Below are the code and all the weights of a small trained network. Each question names an input and a target symbol and asks about switching units off, where a switched-off unit gives its printed mean instead of its output.

import numpy as np


def w(rows, s, z=0):
    codes = np.array(rows[::2]) - 128.0
    scale = np.full(codes.shape[1], s)
    scale[-1] = z or s
    return codes * scale


def softmax(a):
    e = np.exp(a - a.max(-1, keepdims=True))
    return e / e.sum(-1, keepdims=True)


def log_softmax(a):
    a = a - a.max(-1, keepdims=True)
    return a - np.log(np.exp(a).sum(-1, keepdims=True))


def net(x, mask):
    ids = ['ΘΞβδπσφ'.index(c) for c in x.split()]
    T = len(ids)
    res = E[ids] + P[:T]
    u = 0
    for l in range(3):
        r = res
        for j in range(2):
            rows = slice(4 * j, 4 * j + 4)
            q, k, v = (r @ M[l][rows].T for M in (Q, K, V))
            z = softmax(np.where(np.tri(T) > 0, q @ k.T / 4**0.5, -1e9)) @ v
            o = O[l][rows]
            res = res + np.where(mask[u + j], z, o[:, -1]) @ o[:, :-1]
        u += 2
    return log_softmax(res[-1] @ U[:, :-1].T + U[:, -1])


Q, K, V, O = {}, {}, {}, {}
E = w([
[114,91,191],'Θ',
[133,101,167],'Ξ',
[234,74,134],'β',
[90,107,182],'δ',
[134,150,104],'π',
[147,251,111],'σ',
[90,58,139],'φ',
],0.021)
P = w([
[215,160,145],'0',
[62,44,118],'1',
[180,68,87],'2',
[23,108,181],'3',
[144,152,8],'4',
[16,92,179],'5',
[100,107,29],'6',
[10,221,155],'7',
[255,224,65],'8',
],0.0076)
Q[0] = w([
[157,178,146],'0.h1',
[153,118,249],'0.h1',
[128,177,144],'0.h1',
[158,153,213],'0.h1',
[205,117,166],'0.h2',
[85,154,180],'0.h2',
[166,110,158],'0.h2',
[79,87,98],'0.h2',
],0.013)
K[0] = w([
[62,170,28],'0.h1',
[162,77,202],'0.h1',
[119,159,94],'0.h1',
[12,156,157],'0.h1',
[155,172,176],'0.h2',
[145,81,33],'0.h2',
[174,134,126],'0.h2',
[144,209,41],'0.h2',
],0.011)
V[0] = w([
[167,90,251],'0.h1',
[76,175,1],'0.h1',
[173,108,75],'0.h1',
[87,68,69],'0.h1',
[166,152,98],'0.h2',
[115,87,39],'0.h2',
[152,124,233],'0.h2',
[112,170,208],'0.h2',
],0.0094)
O[0] = w([
[87,238,107,245],'0.h1',
[88,85,149,2],'0.h1',
[243,129,253,104],'0.h1',
[88,129,68,119],'0.h1',
[103,197,177,105],'0.h2',
[176,49,176,109],'0.h2',
[80,158,86,183],'0.h2',
[118,209,121,138],'0.h2',
],0.007,0.0046)
Q[1] = w([
[165,37,149],'1.h1',
[114,118,56],'1.h1',
[148,156,139],'1.h1',
[106,97,106],'1.h1',
[123,165,101],'1.h2',
[228,173,178],'1.h2',
[28,129,127],'1.h2',
[125,122,248],'1.h2',
],0.012)
K[1] = w([
[69,75,33],'1.h1',
[93,74,235],'1.h1',
[130,189,96],'1.h1',
[233,104,164],'1.h1',
[81,71,100],'1.h2',
[129,1,124],'1.h2',
[142,189,138],'1.h2',
[208,108,202],'1.h2',
],0.01)
V[1] = w([
[165,232,215],'1.h1',
[68,169,151],'1.h1',
[211,94,42],'1.h1',
[108,115,46],'1.h1',
[60,254,115],'1.h2',
[79,103,158],'1.h2',
[151,107,131],'1.h2',
[94,133,78],'1.h2',
],0.0093)
O[1] = w([
[163,23,70,204],'1.h1',
[113,130,123,161],'1.h1',
[116,154,49,100],'1.h1',
[144,238,70,119],'1.h1',
[253,123,161,254],'1.h2',
[97,65,181,110],'1.h2',
[92,108,112,106],'1.h2',
[133,149,165,137],'1.h2',
],0.0059,0.0082)
Q[2] = w([
[143,198,118],'2.h1',
[65,159,89],'2.h1',
[67,99,152],'2.h1',
[169,77,138],'2.h1',
[181,161,97],'2.h2',
[198,15,1],'2.h2',
[172,168,106],'2.h2',
[154,204,112],'2.h2',
],0.011)
K[2] = w([
[57,89,78],'2.h1',
[82,10,89],'2.h1',
[147,93,139],'2.h1',
[109,150,111],'2.h1',
[92,173,175],'2.h2',
[127,121,149],'2.h2',
[180,171,24],'2.h2',
[111,201,122],'2.h2',
],0.011)
V[2] = w([
[143,170,163],'2.h1',
[114,72,119],'2.h1',
[154,170,123],'2.h1',
[172,225,72],'2.h1',
[163,68,204],'2.h2',
[169,34,150],'2.h2',
[2,162,127],'2.h2',
[82,88,128],'2.h2',
],0.013)
O[2] = w([
[56,225,105,150],'2.h1',
[236,84,201,104],'2.h1',
[90,200,102,166],'2.h1',
[94,166,49,197],'2.h1',
[61,185,147,153],'2.h2',
[75,255,229,164],'2.h2',
[230,204,39,9],'2.h2',
[222,194,151,84],'2.h2',
],0.0047,0.012)
U = w([
[92,126,216,146],'Θ',
[86,53,146,46],'Ξ',
[56,90,129,220],'β',
[158,84,254,171],'δ',
[178,84,241,143],'π',
[74,169,122,2],'σ',
[155,103,101,129],'φ',
],0.0085,0.0041)

Each question gives the input, a string of symbols that net reads in full, and the target symbol t.
The units are the heads (4 rows each of Q, K, V and O). Each row of codes is followed by its name. A weight is (code - 128) times the scale printed after its matrix; where a second scale follows, it is the last column's (O and U).
mask holds one flag per head, layer by layer. A switched-off head (its flag False) gives its mean, the last column of its rows in O, instead of its output. The means were averaged over made-up inputs and are rounded, as every weight is.
A unit's drop is (log p(t) with every unit on - log p(t) with that unit switched off) / (log p(t) with every unit on - log p(t) with every unit switched off).
The circuit of an input: a set's keep is (log p(t) with only the set's units on - log p(t) with every unit switched off) / (log p(t) with every unit on - log p(t) with every unit switched off). Starting from all 6 units, units are removed one at a time, each time the one whose removal leaves the highest keep (on an exact tie, the one counted first), for as long as the keep stays at least 0.8.
circuit, biggest first: the units of the circuit, biggest drop first
unit that matters most: the unit with the biggest drop
heads that matter: for each layer, one digit per head in row order, 1 if its drop is at least 0.15 and else 0, layers parted by /
drop when u is switched off: that unit's drop, to one decimal
input φ Ξ δ φ δ Θ π δ Ξ, target φ: circuit, biggest first -> [2.h2; 0.h1]
input π δ φ φ Ξ, target π: unit that matters most -> 2.h1
input β Θ φ, target δ: heads that matter -> 10 / 10 / 11
input φ φ β φ φ σ δ π φ, target φ: circuit, biggest first -> [2.h2; 1.h1; 1.h2]
input φ β β π φ Ξ Ξ π, target φ: heads that matter -> 00 / 11 / 01
input σ φ π, target Θ: heads that matter -> 11 / 11 / 01
input Θ φ φ σ δ Θ β Ξ σ, target β: circuit, biggest first -> [0.h1; 0.h2; 1.h2; 2.h2]
input β Θ Θ Θ Ξ φ φ, target δ: heads that matter -> 10 / 10 / 10
input β π π Θ π δ π, target δ: heads that matter -> 10 / 10 / 10
input π δ δ Θ π, target π: circuit, biggest first -> [0.h1; 2.h1; 1.h2]
input σ β δ β Θ σ σ, target Θ: heads that matter -> 11 / 10 / 01
input Θ π φ Ξ π Θ φ Θ Ξ, target β: circuit, biggest first -> [0.h2; 1.h2]
input φ Θ δ σ φ β σ, target φ: heads that matter -> 01 / 10 / 01
input φ φ δ φ φ δ σ, target φ: heads that matter -> 01 / 11 / 01
input σ Θ π β, target β: unit that matters most -> 1.h2
input φ β φ φ Ξ σ φ, target φ: circuit, biggest first -> [2.h2; 1.h2]
input Θ β π φ σ π π φ σ, target β: circuit, biggest first -> [0.h1; 0.h2; 1.h2]
input Θ φ Ξ π φ Θ Θ π Ξ, target β: circuit, biggest first -> [0.h2; 1.h2; 0.h1; 2.h2]
input π Ξ Θ π Θ φ φ δ σ, target π: heads that matter -> 10 / 00 / 10
input φ β Θ φ δ π Ξ, target φ: circuit, biggest first -> [2.h2; 1.h1; 1.h2]
input β σ π, target δ: unit that matters most -> 0.h1
input φ φ Θ σ δ, target φ: circuit, biggest first -> [2.h2; 1.h2]
input Θ δ β Ξ β φ π σ Θ, target β: heads that matter -> 11 / 01 / 11
input β δ π φ Ξ φ σ, target δ: drop when 1.h2 is switched off -> -0.1
input Ξ π φ β, target β: drop when 2.h2 is switched off -> 0.1
input β δ σ, target δ: drop when 0.h1 is switched off -> 0.7
input φ φ Θ Θ φ β π, target φ: unit that matters most -> 2.h2
